Below are the code and all the weights of a small trained network. Each question names an input and a target symbol and asks about switching units off, where a switched-off unit gives its printed mean instead of its output.

import numpy as np


def w(rows, s, z=0):
    codes = np.array(rows[::2]) - 128.0
    scale = np.full(codes.shape[1], s)
    scale[-1] = z or s
    return codes * scale


def f(y):
    return y / 2 * (1 + np.tanh(0.7978845608 * (y + 0.044715 * y**3)))


def softmax(a):
    e = np.exp(a - a.max(-1, keepdims=True))
    return e / e.sum(-1, keepdims=True)


def log_softmax(a):
    a = a - a.max(-1, keepdims=True)
    return a - np.log(np.exp(a).sum(-1, keepdims=True))


def net(x, mask):
    ids = ['αγδεζηλξπστω'.index(c) for c in x.split()]
    T = len(ids)
    res = E[ids] + P[:T]
    u = 0
    for l in range(3):
        q, k, v = (res @ M[l].T for M in (Q, K, V))
        z = softmax(np.where(np.tri(T) > 0, q @ k.T / 2**0.5, -1e9)) @ v
        res = res + np.where(mask[u], z, O[l][:, -1]) @ O[l][:, :-1]
        u += 1
        y = f(res @ A[l][:, :-1].T + A[l][:, -1])
        res = res + np.where(mask[u : u + 4], y, B[l][:, -1]) @ B[l][:, :-1]
        u += 4
    return log_softmax(res[-1] @ U[:, :-1].T + U[:, -1])


Q, K, V, O, A, B = {}, {}, {}, {}, {}, {}
E = w([
[59,139,85,155,139],'α',
[19,74,162,178,105],'γ',
[171,193,95,71,101],'δ',
[48,99,107,70,152],'ε',
[134,173,142,202,85],'ζ',
[121,153,53,84,209],'η',
[94,113,98,123,32],'λ',
[87,164,190,143,159],'ξ',
[151,163,180,89,60],'π',
[162,126,233,178,249],'σ',
[93,56,179,15,67],'τ',
[109,133,147,26,179],'ω',
],0.013)
P = w([
[153,149,4,143,110],'0',
[106,245,4,140,103],'1',
[33,248,63,75,100],'2',
[56,153,130,114,179],'3',
[71,65,156,144,211],'4',
[100,18,137,144,242],'5',
],0.0015)
Q[0] = w([
[14,162,139,115,1],'L0H0',
[129,211,98,43,102],'L0H0',
],0.0068)
K[0] = w([
[253,171,210,142,220],'L0H0',
[71,72,198,197,225],'L0H0',
],0.005)
V[0] = w([
[124,85,198,254,207],'L0H0',
[151,98,165,113,191],'L0H0',
],0.0078)
O[0] = w([
[35,253,126,133,140,1],'L0H0',
[76,145,196,65,193,66],'L0H0',
],0.006,0.0027)
A[0] = w([
[142,112,39,134,97,61],'L0N0',
[224,182,93,101,97,191],'L0N1',
[232,156,127,146,2,178],'L0N2',
[150,61,183,12,200,252],'L0N3',
],0.0067,0.0025)
B[0] = w([
[185,101,51,58,92,142],'L0N0',
[224,139,147,118,190,238],'L0N1',
[253,51,192,115,65,253],'L0N2',
[150,109,149,38,214,245],'L0N3',
],0.0058,0.003)
Q[1] = w([
[232,120,154,179,97],'L1H0',
[165,145,142,184,2],'L1H0',
],0.0077)
K[1] = w([
[170,113,182,144,122],'L1H0',
[157,104,204,253,101],'L1H0',
],0.0071)
V[1] = w([
[168,3,47,104,195],'L1H0',
[216,93,48,185,131],'L1H0',
],0.005)
O[1] = w([
[2,201,106,103,159,253],'L1H0',
[101,201,151,185,108,195],'L1H0',
],0.0059,0.0027)
A[1] = w([
[224,215,77,4,170,71],'L1N0',
[216,247,110,82,176,251],'L1N1',
[110,2,9,58,98,229],'L1N2',
[233,195,122,34,141,119],'L1N3',
],0.0055,0.0024)
B[1] = w([
[92,17,107,152,138,245],'L1N0',
[24,72,152,181,158,254],'L1N1',
[250,199,28,74,117,201],'L1N2',
[98,2,150,151,123,241],'L1N3',
],0.0067,0.0048)
Q[2] = w([
[255,109,172,89,103],'L2H0',
[96,123,58,121,162],'L2H0',
],0.0087)
K[2] = w([
[160,127,81,71,2],'L2H0',
[110,183,114,116,191],'L2H0',
],0.0091)
V[2] = w([
[36,117,2,122,106],'L2H0',
[186,188,113,135,176],'L2H0',
],0.0054)
O[2] = w([
[239,121,35,212,253,195],'L2H0',
[225,152,220,78,87,4],'L2H0',
],0.0041,0.002)
A[2] = w([
[167,171,169,220,153,251],'L2N0',
[110,100,43,218,100,207],'L2N1',
[70,138,138,216,176,203],'L2N2',
[144,254,43,107,154,196],'L2N3',
],0.0098,0.0027)
B[2] = w([
[38,86,126,146,30,160],'L2N0',
[172,130,61,170,125,255],'L2N1',
[113,184,54,84,108,213],'L2N2',
[143,166,255,203,142,193],'L2N3',
],0.0096,0.0061)
U = w([
[135,173,155,250,139,137],'α',
[93,171,9,113,74,111],'γ',
[166,53,121,202,141,130],'δ',
[170,166,208,143,179,230],'ε',
[80,117,151,205,33,3],'ζ',
[160,173,82,141,204,37],'η',
[226,187,107,99,58,144],'λ',
[2,162,169,128,98,251],'ξ',
[154,106,229,133,67,177],'π',
[89,137,147,120,133,89],'σ',
[185,162,100,25,93,93],'τ',
[110,124,121,72,178,87],'ω',
],0.0072,0.0037)

Each question gives the input, a string of symbols that net reads in full, and the target symbol t.
The units are the heads (2 rows each of Q, K, V and O) and the neurons (one row each of A and B). Each row of codes is followed by its name. A weight is (code - 128) times the scale printed after its matrix; where a second scale follows, it is the last column's (O, A, B and U).
mask holds one flag per unit, layer by layer, with each layer's heads first. A switched-off unit (its flag False) gives its mean, the last column of its rows in O or B, instead of its output. The means were averaged over made-up inputs and are rounded, as every weight is.
A unit's drop is (log p(t) with every unit on - log p(t) with that unit switched off) / (log p(t) with every unit on - log p(t) with every unit switched off).
The circuit of an input: a set's keep is (log p(t) with only the set's units on - log p(t) with every unit switched off) / (log p(t) with every unit on - log p(t) with every unit switched off). Starting from the 12 units with the biggest drops (on a tie, the unit counted first), units are removed one at a time, each time the one whose removal leaves the highest keep (on an exact tie, the one counted first), for as long as the keep stays at least 0.8.
circuit, biggest first: the units of the circuit, biggest drop first
unit that matters most: the unit with the biggest drop
k most important neurons: the k neurons with the biggest drops, biggest first
k most important neurons of layer l: the k neurons of layer l with the biggest drops, biggest first
drop of u: that unit's drop, to one decimal
input σ γ δ, target ξ: 3 most important neurons : (L1N1, L1N2, L2N1)
input δ δ σ α, target ξ: circuit, biggest first : (L0H0, L2H0, L1N2)
input ω γ α ω α τ, target τ: circuit, biggest first : (L1N2, L1N1, L0N3)
input γ ζ γ τ δ ξ, target ξ: unit that matters most : L2N1
input δ δ δ ε σ λ, target ξ: circuit, biggest first : (L0H0, L2H0, L1H0)
input γ π ξ π ζ, target ζ: 3 most important neurons : (L2N0, L0N3, L1N2)
input π π δ δ, target δ: circuit, biggest first : (L1N3, L1N0, L0N1, L0H0)
input λ π λ γ σ, target ξ: 3 most important neurons of layer 2 : (L2N0, L2N1, L2N2)
input δ γ α α, target α: 4 most important neurons : (L2N3, L1N3, L1N0, L1N1)
input δ δ σ δ, target ξ: circuit, biggest first : (L0H0, L2H0, L1N1)
input ξ π δ δ ω, target ω: 2 most important neurons of layer 2 : (L2N3, L2N1)
input ε δ γ δ λ, target λ: 2 most important neurons : (L1N2, L1N1)
input γ σ α, target ξ: 3 most important neurons of layer 1 : (L1N2, L1N0, L1N3)
input α σ γ, target ξ: circuit, biggest first : (L0H0)
input ε δ η α τ γ, target γ: 3 most important neurons of layer 2 : (L2N3, L2N2, L2N1)
input π ω δ σ ζ, target ξ: 2 most important neurons of layer 2 : (L2N0, L2N1)
input δ τ ζ π ξ, target ξ: 2 most important neurons of layer 2 : (L2N1, L2N0)
input ε δ α, target α: drop of L1N3 : 0.3
input γ π δ τ, target τ: drop of L1N2 : 0.5
input δ σ π, target ξ: unit that matters most : L0H0
input λ η π, target π: drop of L1N2 : 0.2
input δ γ δ σ, target ξ: drop of L1H0 : 0.1
